Each row of numbers stands for one object and depends on some of the facts below. Use the named rows to name the rest.

Facts:
baki: ζ 189; κ 135
bapli: ω ploran; ζ 687; τ gepogrol; κ 42
bemok: ω vener; ζ 795; κ 973
bepler: ζ 795; τ vener; κ 42
betrem: ζ 189; τ paval; κ 679
bezal: ζ 189; τ gapas; κ 973
bibrebrum: ζ 864; τ bezal; κ 135
bivek: ω klegu; ζ 864; τ trusom; κ 973
bogridas: ω memu; ζ 350; τ faflolar; κ 973
brelel: ω foplivak; ζ 864; τ teral; κ 803
brepa: ω broriplus; ζ 978; τ gresir; κ 50
briful: ζ 795; τ klegu; κ 50
brirak: ζ 687; τ maror; κ 135
brogan: ω brulol; ζ 864; τ mefe; κ 135
broriplus: ω grobide; ζ 687; τ davugras; κ 50
brulol: ω mudrobru; ζ 687; τ firi; κ 50
bufik: ζ 795; τ zirak; κ 50
davugras: ζ 189; τ tevumik; κ 20
dofik: ζ 687; τ dribri; κ 973
dotum: ω zoflas; ζ 978; κ 803
draplok: ζ 687; τ nole; κ 679
drasku: ζ 189; κ 42
dravi: ζ 255; τ gritral; κ 679
dredrek: ζ 795; τ tetu; κ 20
dreflos: ω rodris; ζ 978; τ naru; κ 973
dribri: ω firi; ζ 350; τ stupla; κ 50
droflor: ζ 687; τ muguk; κ 135
drorur: ζ 795; τ subo; κ 50
faflolar: ω traski; ζ 255; κ 803
fesker: ζ 978; τ skifleskes; κ 135
firi: ω nipa; ζ 978; τ zufe; κ 803
flesilok: ζ 864; τ pupin; κ 50
flodol: ζ 687; τ fesker; κ 803
flufus: ζ 687; τ traski; κ 50
flustolu: ζ 864; τ bogridas; κ 50
fofli: ω dotum; ζ 350; κ 803
foplivak: ω kliska; ζ 864; κ 50
fostun: ζ 978; τ relil; κ 803
fubas: ζ 978; τ brepa; κ 50
fubes: ζ 255; τ pleveza; κ 679
fudru: ζ 687; κ 42
fuflaplam: ω plevoske; ζ 687; κ 135
furu: ζ 350; τ reklam; κ 50
futrin: ω skifleskes; ζ 350; τ mize; κ 679
gabruflem: ω bezal; ζ 795; τ flustolu; κ 50
gapas: ζ 795; τ brogan; κ 135
gebru: ω tredromim; ζ 255; κ 679
gepogrol: ω riskor; ζ 255; κ 973
gogrin: ζ 864; τ koflen; κ 679
gregeple: ζ 864; τ sigur; κ 973
gresir: ω nofla; ζ 189; τ totra; κ 803
grevose: ζ 687; τ ripir; κ 50
gritral: ζ 795; τ draplok; κ 50
grobide: ω labris; ζ 189; τ brirak; κ 803
grodol: ω faflolar; ζ 350; τ dotum; κ 679
grovas: ζ 795; τ rugor; κ 803
grudrel: ω dreflos; ζ 687; τ mudrobru; κ 135
grufleklur: ζ 864; τ gulim; κ 135
gudruk: ζ 978; τ saplir; κ 50
gulim: ζ 795; τ plevoske; κ 679
gulipok: ω dribri; ζ 978; τ drorur; κ 50
kagru: ζ 864; κ 20
kepel: ζ 350; τ lavu; κ 135
kestas: ζ 687; τ numes; κ 803
klegu: ω flustolu; ζ 255; κ 50
klerun: ζ 795; τ dravi; κ 973
kliplom: ζ 255; τ futrin; κ 135
kliska: ω grudrel; ζ 687; τ gebru; κ 973
klubro: ζ 255; τ numor; κ 50
koflen: ζ 864; τ klubro; κ 135
kovol: ω plude; ζ 687; τ zare; κ 50
labris: ω plapo; ζ 350; τ nadafem; κ 679
lavu: ζ 687; κ 135
ledak: ζ 255; τ briful; κ 679
loskugros: ζ 350; τ brulol; κ 50
maror: ω brelel; ζ 978; τ raklamek; κ 20
mebro: ζ 795; τ riskor; κ 50
mefe: ω tomur; ζ 864; τ tredromim; κ 803
memu: ζ 687; τ grudrel; κ 50
mize: ζ 978; τ drasku; κ 135
mudrobru: ω maror; ζ 978; τ plude; κ 50
muduk: ζ 978; τ kagru; κ 679
muguk: ζ 795; τ kovol; κ 803
nadafem: ζ 978; τ dredrek; κ 42
naru: ζ 687; τ grufleklur; κ 50
nifal: ζ 978; τ furu; κ 42
nipa: ζ 255; κ 803
nistem: ω gepogrol; ζ 978; τ stule; κ 803
nofla: ω fofli; ζ 687; τ flodol; κ 135
nole: ζ 795; τ stapla; κ 50
numes: ζ 255; τ grovas; κ 20
numor: ζ 978; τ stabru; κ 50
paval: ζ 795; κ 20
pipuzon: ζ 795; τ rodris; κ 50
plapo: ζ 978; τ skofom; κ 50
plebeflar: ω sigur; ζ 255; τ trafor; κ 50
pleveza: ω brogan; ζ 189; τ fofli; κ 803
plevoske: ω gebru; ζ 687; τ ledak; κ 135
plevus: ω grovas; ζ 978; τ nipa; κ 50
plinum: ω mebro; ζ 687; τ dofik; κ 42
ploran: ω fubes; ζ 350; κ 42
plubo: ω stupla; ζ 978; τ statol; κ 973
plude: ω fubas; ζ 795; τ kliplom; κ 679
pluri: ζ 687; τ labris; κ 50
pupin: ζ 189; τ satigi; κ 803
raklamek: ζ 687; τ mebro; κ 42
reklam: ω nistem; ζ 864; τ gabruflem; κ 50
relil: ω skini; ζ 255; τ pluri; κ 135
ripir: ζ 978; τ broriplus; κ 50
riskor: ζ 189; τ vare; κ 50
rodris: ζ 795; κ 135
rugor: ω pleveza; ζ 255; κ 679
saplir: ζ 255; τ baki; κ 20
satigi: ζ 978; τ skikleno; κ 803
setu: ζ 978; κ 803
sigur: ζ 864; τ kepel; κ 803
skifleskes: ω plubo; ζ 255; κ 20
skikleno: ζ 687; τ fudru; κ 50
skini: ω statol; ζ 795; τ setu; κ 20
skofom: ζ 864; τ tulu; κ 803
stabru: ω bogridas; ζ 687; τ vigrer; κ 135
stapla: ζ 350; τ droflor; κ 50
statol: ω fuflaplam; ζ 687; τ nifal; κ 135
stule: ζ 350; τ fubes; κ 679
stupla: ω brepa; ζ 189; τ skini; κ 50
subo: ζ 864; τ zomanim; κ 50
tapem: ω plebeflar; ζ 687; τ trozom; κ 803
teral: ζ 255; τ flesilok; κ 42
tetu: ζ 864; τ zisam; κ 803
tevumik: ζ 687; τ betrem; κ 20
tomur: ζ 795; τ gulipok; κ 50
totra: ζ 189; κ 973
trafor: ζ 795; κ 42
traski: ω zomanim; ζ 350; κ 42
tredromim: ω vare; ζ 687; τ flufus; κ 42
trozom: ζ 255; τ tomur; κ 50
trusom: ζ 687; τ fuflaplam; κ 50
tulu: ω bemok; ζ 795; κ 679
vare: ω bapli; ζ 350; τ plapo; κ 50
vener: ω bivek; ζ 687; κ 42
vigrer: ζ 978; τ zustul; κ 135
zare: ζ 795; τ muduk; κ 973
zirak: ζ 864; τ memu; κ 50
zisam: ζ 687; τ brelel; κ 50
zoflas: ζ 978; τ plinum; κ 803
zoflo: ζ 189; τ fubas; κ 50
zomanim: ω tulu; ζ 687; τ gudruk; κ 50
zufe: ζ 687; κ 42
zustul: ζ 350; τ gregeple; κ 803

Some objects and their rows:
[  7  -8  -5  28  -1  15 -11  11  31  15  13  -5  -8  22  12   5  -4 -34
  24  -5  -7  26  -1  11 -12   3   4 -22  15  -7  16 -28 -21  32  39  12
   3] : brelel
[  2   4   7  -3 -19 -29   5  -2   5  -2   0   5  -9  20   3 -15 -16   7
  -3   7  -7 -18  -7   1   7   3  -3   7  -7  10 -14  12   3  11  -3  -4
   3] : gritral
[ -3   1   3   1 -17 -22   2  -1   4  -7   0   8 -10  19   5  -8 -16   1
  -8   5  -9 -12   0  -2   4   2   0   2  -1  14 -20  16   8  10  -3  -4
   3] : tomur
[ -3 -23  -6  -9  -9   0  12  -9  34  -2   4 -10  -4  29  -5  -9  -9  -7
  -3   1  -4  -7 -11  -4   1  14  -5   1 -16   3 -32 -25  -7  -4   0  -4
   5] : bezal
[ -1  13   3   2   0 -10 -11  -5  -3   6  16 -18 -10  18   5   3   9  -8
   2  -5  -6  -3 -11   0  -6  -1   6  -7  20 -23   6  27   1  13  11   2
  -5] : gabruflem
[ -1   2   4  -1 -21 -22   5   3   6  -4  -3  12 -10  21   4  -4 -12   4
 -11   4  -9 -13  -1  -2   5   2   1  -1  -3  14 -21  18   9  10  -5  -3
   3] : mebro
[  3   0  -6   0   0  -9   4   1 -30 -12 -16  21  12 -43  -5   4  -3  24
  -7   1  12   8  12   0   6   7  -8   2   5  20  -5  17  -3  -4 -30  -4
  20] : raklamek
[ -1 -20   0  -2  -4  -2  10  -4  28  -3  -3  -5  -1  18  -1 -10 -16  -5
  -9   0   0 -11 -10  -5  -2   6  -2   4 -20   9 -35  -4  -1   5  -5  -3
   4] : kliplom
[ -1   0   3  -1 -18 -23   5   0   4  -6   1   7 -10  21   2  -9 -12   3
 -10   6  -9 -15  -2  -2   5   2   1   1  -3   9 -16  12   9  12  -1  -3
  -1] : bufik
[  1   0   2  -1   1 -23   5   6 -26 -17 -22  22  10 -39 -21  10   3  15
 -10   2  18  -4   5  -1   8  -2 -14   2  -1   5 -10  19   8   7 -18  -4
  10] : lavu
[ -7  26  -4 -17  35  -4  -5  14 -53  -7 -19 -14   7 -32 -20  -6  11  -1
 -10  -9  15  11 -15   1 -23 -10  -6  -7  25 -31  18  35  11  -1 -16   7
  -2] : fuflaplam
[  3   7   5  -4 -21 -28   6   0   2  -3   1   5 -10  22   1 -17 -11  11
   0   7  -8 -23  -6   2   6   4  -2   4  -7   9 -11  11   1  15  -4  -3
   3] : nole
[  2   2  -4   0  -2   4   8  10 -11  -3 -15  20   1  -1   9   9 -12   4
  -4   6  -3  -2  23   0   9  -7   0   8  -7  20  14 -27   0 -22  -1  -1
   0] : fostun
[  6   0  -5   3  29  10  -3  13  -5   6  -4  -3   6  -8   2  23  21 -24
  17 -12  10  15  12   2  -3  -7  -9  -4  13 -35  19 -18 -25   0   9   4
  -2] : dreflos
[  6   4   0  -2   4 -25   8   3 -24  -9 -20  17   6 -39 -13   4  -7  23
   1   4  17 -12   4   2   5   4 -13  12  -9  -1  -5  21  -6   5 -28  -4
  12] : droflor
[ -3 -13  -5   1 -26   3   8  -3  20   3   7  -5  -9  30   5 -11 -19  -2
  -6   8 -14  -5  -7   1   1   6   3  -1  -7  15 -16 -25  -1  -8   7   0
   0] : pupin
[ -1   2   1   1  -2  -6   5   2 -27 -14 -15  17  14 -48 -16   3   4  16
  -8   2  15   8   5   1   9   0  -9  -4   3  22  -2   6   4  -6 -22  -3
  18] : fudru
[ -3  -5  -4   2 -23 -11   6  -8   2  -5   8   8  -2  11  -2  -7 -12   6
  -5   8  -9   7  -2  -1   1  13  -1   2  -3  18 -12  -5  10  -5  -1  -1
   5] : grovas
[ -5 -14   0  -1 -15   0  13 -12   2  -7   5  -4   7   0 -14 -18  -8  -1
  -5   1   4   4  -9  -2   5   6  -3  -8  -9  27 -19  -4   0  -3 -12  -2
  13] : trafor

Name these rows:
No name comes twice in this set of rows, the named rows included.
[ -2   8  22   8   1   4 -15  -8  20  14  25 -33  -6  23  -1   9  28  -9
   4  -5   0 -11 -15  -4   1  -6  15   0   5 -19   3  16  12   6  20   2
 -18] | klegu
[ -6  27 -15 -22  33  14  -4   4 -59  -2 -19  -9   6 -35 -10 -25   3   7
 -10  -8   9  20 -12   3 -26  -5  -2 -12  29 -19  25  37   2  -8 -23   8
   8] | tredromim
[ -5 -11   5   4 -21  -1   7  -2  15  -2   8   3  -3  22  -5 -16 -13  -2
   0   6  -7   0  -5  -1   2   2   5   0 -19  27  -8 -20  17  -3   9   1
   1] | nipa
[  0 -15  -3  -6  -7 -14  11  -6   8  -4  -3  -4   0   8  -7  -6 -10   4
 -12   1   2  -9  -7  -2   3   8  -9   1  -8   1 -32   6  -4   6 -11  -4
   6] | gapas
[  8  32   3   6   9 -21 -15   9 -43   2   2  -2  -3 -32  -1   9  20  16
   8  -4   8  -5   4   4  -2  -1  -2   2  26 -28  29  43   0  14  -3   4
  -5] | kovol
[ -1 -16  -3   6 -16  14   3   5  26   4  -7   2  -4  12   6  -8 -28   4
  -5   8 -10  -6  -6   2  -2   2   8   2 -18  27  -6 -28   5  -5   8   2
  -2] | tetu
[ -1  -4  -3  -4  20  16  -4  -5   5   9  12 -23   4   0  -2   8  27 -12
   9  -9   6   7  -9   0  -9   3  -3  -1   9 -33   5  -3 -12  -1   9   4
  -4] | bogridas
[ -1   1   0   3   6  26 -10  -8  14  14  20 -11  -7  16   9  -7   3 -10
  10  -4  -6  12  -8   1 -11   1  13  -2  -2  -1  11  -5   3   0  18   7
  -9] | mefe
[  0 -23  -3  -2 -13  16   8  -8  31   1  -5 -11   0   5   0 -16 -17   0
 -10   3  -3 -10 -12   0  -1   6   2  -6 -15  27 -20 -22 -13  -2  -6   0
  11] | teral
[  2  -2  -2  -3   2   7   9   8  -7  -3 -13  20   9  -8   4   1 -10   6
   6   3   0   0  18   1  11  -6  -5  11 -14  26  12 -39  -9 -21  -8  -4
   2] | muduk
[  6  -3 -16  16  19  16  -4  18  -2   6   8  12  10  -7  13  27  22 -34
  37 -12   0  49  23   8  -6   6 -11 -15  20 -24  34 -44 -33   2  26   6
   7] | maror

Now the same objects, written a new way:
Some objects and their rows:
[-2 14 10 14 -6 -7 -5 35 -9 49 -8 -6 31 -8  5] : reklam
[ 30  -4  25  10 -28   9 -16  26 -18  23   3   3  11   1  46] : skifleskes
[  0  14   6  13 -12  -6   0  26   3  41 -20   8  31 -22 -12] : subo
[  8  39  32  11 -22   9 -15  20 -11  21   6   1  24  -8  18] : rugor
[ 10  -3  15   6 -22  11 -19  28   3  12  -1 -15  16   3   2] : gresir
[ 19 -32  -3   5 -26   3  -9  19  -3  -4 -19  -4  25 -13 -24] : klerun
[  1  18   2  18 -11  -6  -9  18   3  23 -20  13  37 -20  10] : ripir
[ -3  14  18  13  -9   9  -9  24 -11  25 -18  -7  39  -1  17] : gabruflem
[  2   7  14  12 -19   1  -7  14 -14  17 -28  17  33 -18  13] : klubro
[ 24 -23  11   5 -26   1  -8  10  -9   4 -15  10  21  -7  -4] : dofik
[  7  -5  19  12 -36  15 -14  16  -5  -4 -22  19  17  -7  -5] : flodol
[  4 -13  10  15 -33 -11   1  31   6  27  -6   5   6 -22   6] : kagru
[ 18   3  13   0 -24  25 -23  33   0  21  -5 -16  34  10   1] : grobide
[ -1  -7  24  11 -14   8  -8  14  -5  -4 -29  36  18  -3   4] : lavu
[  5 -10  14  12 -34   5 -11  16   8   9 -13  -1   9 -12  21] : paval
[  2  11  11   9 -15  10  -7  17   4   9 -25   7  33 -16   2] : mebro
[-20  -9  12  -3 -15   8   2  27  13  22 -26 -16  39 -14 -20] : stapla
[ 17   1  11  15 -38   6 -14  16  -6   9 -19   6   8 -14  -2] : saplir
[ 29 -28  15   9 -17  -5  -7  24 -26   6  -6   2  22  -5  46] : gepogrol

Which object is each row?
No name comes twice in this set of rows, the named rows included.
[  7  14  15  14 -13   8 -18  20 -34  34 -24   0  44   2   1] | plebeflar
[ 17  51  32   4 -43 -61 -14  23  -9  16 -15   5  47  18  68] | gebru
[-22 -27  11   6 -36   7  -9  31  20  24 -16  -7  24  -8 -12] | zustul
[ 14 -29   3   5 -23   3  -3  20  -3   3 -16  -7  22 -12   4] | zare
[ -4  19  23   8 -27   9 -18  26  -5  24  -4   1  49  -5  26] | plude
[ 14 -25  -3  11 -18 -15  -1  24  -1  40 -13   6  13 -17  -9] | gregeple
[-13  22   7  17 -36  -4  -8  32   1  39 -16  27  40 -19 -32] | gogrin
[  9  11  23   5 -12  17  -8  18 -19   8 -15  -7  39  -1  24] | kovol
[-17  -1  21   2 -22 -16 -11  40  17  16 -13 -10  31  21  -5] | ploran
[-16  -1  18  13  10 -11 -34  26 -24  33  13 -20  43 -34  12] | mudrobru
[  6 -12  24  -1  -9  46 -15  41  22  53  -4  14  27  17  21] | traski
[-16 -22  23  18  -7 -18 -30  36 -16  42  24 -22  18 -24 -33] | brelel

